Below are the code and all the weights of a small trained network. Each question names an input and a target symbol and asks about switching units off, where a switched-off unit gives its printed mean instead of its output.

import numpy as np


def w(rows, s, z=0):
    codes = np.array(rows[::2]) - 128.0
    scale = np.full(codes.shape[1], s)
    scale[-1] = z or s
    return codes * scale


def softmax(a):
    e = np.exp(a - a.max(-1, keepdims=True))
    return e / e.sum(-1, keepdims=True)


def log_softmax(a):
    a = a - a.max(-1, keepdims=True)
    return a - np.log(np.exp(a).sum(-1, keepdims=True))


def net(x, mask):
    ids = ['ΓΔΞΣΦΨΩαεζθλμπτ'.index(c) for c in x.split()]
    T = len(ids)
    res = E[ids] + P[:T]
    u = 0
    for l in range(3):
        r = res
        for j in range(2):
            rows = slice(2 * j, 2 * j + 2)
            q, k, v = (r @ M[l][rows].T for M in (Q, K, V))
            z = softmax(np.where(np.tri(T) > 0, q @ k.T / 2**0.5, -1e9)) @ v
            o = O[l][rows]
            res = res + np.where(mask[u + j], z, o[:, -1]) @ o[:, :-1]
        u += 2
    return log_softmax(res[-1] @ U[:, :-1].T + U[:, -1])


Q, K, V, O = {}, {}, {}, {}
E = w([
[130,95,22,179,232,85,118],'Γ',
[120,110,110,43,88,2,108],'Δ',
[52,144,156,182,88,22,78],'Ξ',
[180,103,134,112,137,46,223],'Σ',
[146,87,148,144,232,206,152],'Φ',
[120,196,234,69,98,89,154],'Ψ',
[13,42,134,143,152,33,195],'Ω',
[124,78,228,173,137,133,77],'α',
[23,136,129,139,219,94,10],'ε',
[161,188,147,243,197,118,101],'ζ',
[135,23,103,106,159,128,38],'θ',
[115,182,86,41,181,106,106],'λ',
[239,103,125,189,114,65,112],'μ',
[202,152,125,117,166,164,16],'π',
[80,183,129,128,214,96,197],'τ',
],0.016)
P = w([
[133,114,63,254,104,196,126],'0',
[124,126,176,118,173,43,118],'1',
[121,107,187,113,161,51,105],'2',
[126,108,193,111,162,52,100],'3',
[119,98,192,114,158,65,93],'4',
[122,90,199,107,157,61,92],'5',
[122,88,203,102,159,61,93],'6',
[115,77,202,103,150,66,92],'7',
[124,72,203,105,150,75,91],'8',
[120,74,216,102,152,73,91],'9',
[121,68,213,104,161,76,84],'10',
[118,64,210,103,152,83,84],'11',
[117,64,217,97,148,79,92],'12',
],0.008)
Q[0] = w([
[142,42,2,78,80,39,66],'0.h0',
[115,160,34,134,142,222,226],'0.h0',
[167,38,207,100,189,110,122],'0.h1',
[150,191,119,97,176,45,147],'0.h1',
],0.0081)
K[0] = w([
[134,38,97,197,127,30,81],'0.h0',
[219,150,132,20,152,135,212],'0.h0',
[127,85,94,193,2,251,157],'0.h1',
[124,133,50,151,57,163,89],'0.h1',
],0.0073)
V[0] = w([
[99,147,87,94,79,165,129],'0.h0',
[97,191,149,133,151,227,155],'0.h0',
[149,127,171,117,223,2,85],'0.h1',
[135,94,88,147,111,127,64],'0.h1',
],0.0072)
O[0] = w([
[99,204,11,169,135,85,212,2],'0.h0',
[72,157,88,179,92,189,161,19],'0.h0',
[126,227,151,106,220,1,147,242],'0.h1',
[176,59,93,150,179,72,62,197],'0.h1',
],0.0079,0.0054)
Q[1] = w([
[143,135,152,27,228,146,5],'1.h0',
[132,158,82,2,145,163,130],'1.h0',
[22,135,49,145,24,173,206],'1.h1',
[181,111,220,41,185,144,214],'1.h1',
],0.0071)
K[1] = w([
[114,62,82,254,27,142,30],'1.h0',
[195,58,189,66,103,7,38],'1.h0',
[157,157,242,57,191,119,126],'1.h1',
[161,182,47,108,75,161,172],'1.h1',
],0.0063)
V[1] = w([
[146,68,169,9,67,165,204],'1.h0',
[170,84,110,111,84,31,17],'1.h0',
[191,227,243,39,135,139,118],'1.h1',
[107,189,43,213,1,167,72],'1.h1',
],0.0053)
O[1] = w([
[125,73,94,26,87,43,70,1],'1.h0',
[68,116,50,171,70,175,149,236],'1.h0',
[179,166,170,179,56,2,141,9],'1.h1',
[69,203,178,42,44,174,76,120],'1.h1',
],0.0078,0.0075)
Q[2] = w([
[215,148,56,61,86,193,208],'2.h0',
[87,101,185,124,183,86,117],'2.h0',
[52,171,116,84,152,144,47],'2.h1',
[129,7,254,150,214,181,176],'2.h1',
],0.0078)
K[2] = w([
[134,104,225,73,254,24,101],'2.h0',
[124,102,47,143,83,169,226],'2.h0',
[111,216,112,95,179,200,77],'2.h1',
[154,97,57,175,98,181,146],'2.h1',
],0.0071)
V[2] = w([
[20,7,182,200,17,226,144],'2.h0',
[24,178,40,103,15,138,158],'2.h0',
[79,156,146,2,130,155,192],'2.h1',
[138,126,31,117,102,186,95],'2.h1',
],0.0057)
O[2] = w([
[184,181,71,255,99,136,122,255],'2.h0',
[97,122,162,244,175,114,91,39],'2.h0',
[161,139,142,127,234,125,71,33],'2.h1',
[117,116,139,158,119,179,106,156],'2.h1',
],0.0091,0.0092)
U = w([
[104,82,126,90,170,219,177,114],'Γ',
[51,29,141,180,162,65,186,46],'Δ',
[139,199,158,210,182,113,137,37],'Ξ',
[164,86,101,56,122,108,226,111],'Σ',
[181,188,91,66,118,185,46,164],'Φ',
[66,193,148,157,92,38,89,148],'Ψ',
[167,93,28,152,254,95,142,62],'Ω',
[251,141,115,163,109,85,160,131],'α',
[65,229,84,134,193,107,247,126],'ε',
[111,234,176,82,45,146,161,185],'ζ',
[88,25,74,137,126,145,43,82],'θ',
[3,148,120,143,174,126,34,80],'λ',
[69,143,51,73,21,89,123,254],'μ',
[100,98,223,172,84,159,87,135],'π',
[120,200,94,27,187,142,115,178],'τ',
],0.0095,0.008)

Each question gives the input, a string of symbols that net reads in full, and the target symbol t.
The units are the heads (2 rows each of Q, K, V and O). Each row of codes is followed by its name. A weight is (code - 128) times the scale printed after its matrix; where a second scale follows, it is the last column's (O and U).
mask holds one flag per head, layer by layer. A switched-off head (its flag False) gives its mean, the last column of its rows in O, instead of its output. The means were averaged over made-up inputs and are rounded, as every weight is.
A unit's drop is (log p(t) with every unit on - log p(t) with that unit switched off) / (log p(t) with every unit on - log p(t) with every unit switched off).
The circuit of an input: a set's keep is (log p(t) with only the set's units on - log p(t) with every unit switched off) / (log p(t) with every unit on - log p(t) with every unit switched off). Starting from all 6 units, units are removed one at a time, each time the one whose removal leaves the highest keep (on an exact tie, the one counted first), for as long as the keep stays at least 0.8.
units of the circuit, in order: the units of the circuit, biggest drop first
unit that matters most: the unit with the biggest drop
which heads matter: for each layer, one digit per head in row order, 1 if its drop is at least 0.15 and else 0, layers parted by /
input μ α π Ω Δ π θ Ξ Ψ μ μ Γ Ξ, target μ: which heads matter	10 / 01 / 11
input ε Γ Γ Ξ π τ π Φ Δ Ψ Γ, target ε: which heads matter	01 / 10 / 01
input λ τ Δ θ α α τ ζ, target λ: units of the circuit, in order	0.h0, 2.h0
input α α τ ζ θ τ τ θ τ π Δ, target α: units of the circuit, in order	1.h1
input Δ α π α α Γ μ Ξ, target Δ: units of the circuit, in order	2.h0, 1.h1
input τ α π Σ Σ τ Ξ τ Δ α λ, target τ: units of the circuit, in order	1.h0, 0.h1, 2.h0
input τ Ω Φ, target τ: which heads matter	11 / 10 / 11
input τ ζ Ω, target τ: units of the circuit, in order	1.h0, 2.h1, 0.h1, 2.h0
input α Γ θ ζ θ λ α Ψ Ψ τ Ξ τ π, target α: which heads matter	00 / 01 / 10
input Γ θ α μ Σ λ τ Δ Δ τ Φ α, target Γ: which heads matter	00 / 01 / 10
input Ψ Ω Γ Ξ π θ π Ω Ξ τ τ, target Ψ: units of the circuit, in order	0.h0, 1.h1, 0.h1, 1.h0
input μ θ τ Ω, target μ: which heads matter	00 / 00 / 11
input θ Ω π, target θ: units of the circuit, in order	0.h1, 1.h0
input Ψ Φ τ τ ζ Δ Φ Δ τ, target Ψ: unit that matters most	1.h1
input θ τ Σ τ Ω Σ θ μ Δ, target θ: which heads matter	01 / 11 / 00
input ε Ψ τ Γ Ψ μ Ω, target ε: units of the circuit, in order	1.h0, 0.h1
input τ θ Γ, target τ: units of the circuit, in order	1.h0, 0.h0, 2.h0
input α τ τ τ Ω, target α: which heads matter	01 / 01 / 10
input μ Δ α Γ τ Δ τ ε Σ Ω, target μ: which heads matter	10 / 00 / 11
input Σ α Δ θ Φ θ α Γ Γ Ψ, target Σ: which heads matter	00 / 11 / 10
input Ψ α Γ Γ θ θ Ξ τ μ Γ α Ξ, target Ψ: unit that matters most	0.h0
input Ω Δ Φ, target Ω: which heads matter	00 / 01 / 11
input Γ λ θ τ α π ε τ Γ τ Γ, target Γ: which heads matter	00 / 01 / 11
input τ Ω λ α μ Φ α ε τ θ τ τ Ω, target τ: units of the circuit, in order	1.h0, 0.h1, 2.h1, 2.h0
input θ Ξ Ω ζ π, target θ: which heads matter	01 / 11 / 01
input τ λ Σ α τ Φ τ Ω μ τ Ψ, target τ: which heads matter	11 / 10 / 11
input τ Γ Σ ζ α Φ Ξ Γ Ω τ, target τ: units of the circuit, in order	1.h0, 2.h0, 0.h1
input Ω μ Ω Γ τ τ τ Ξ Γ Ξ λ, target Ω: unit that matters most	0.h1
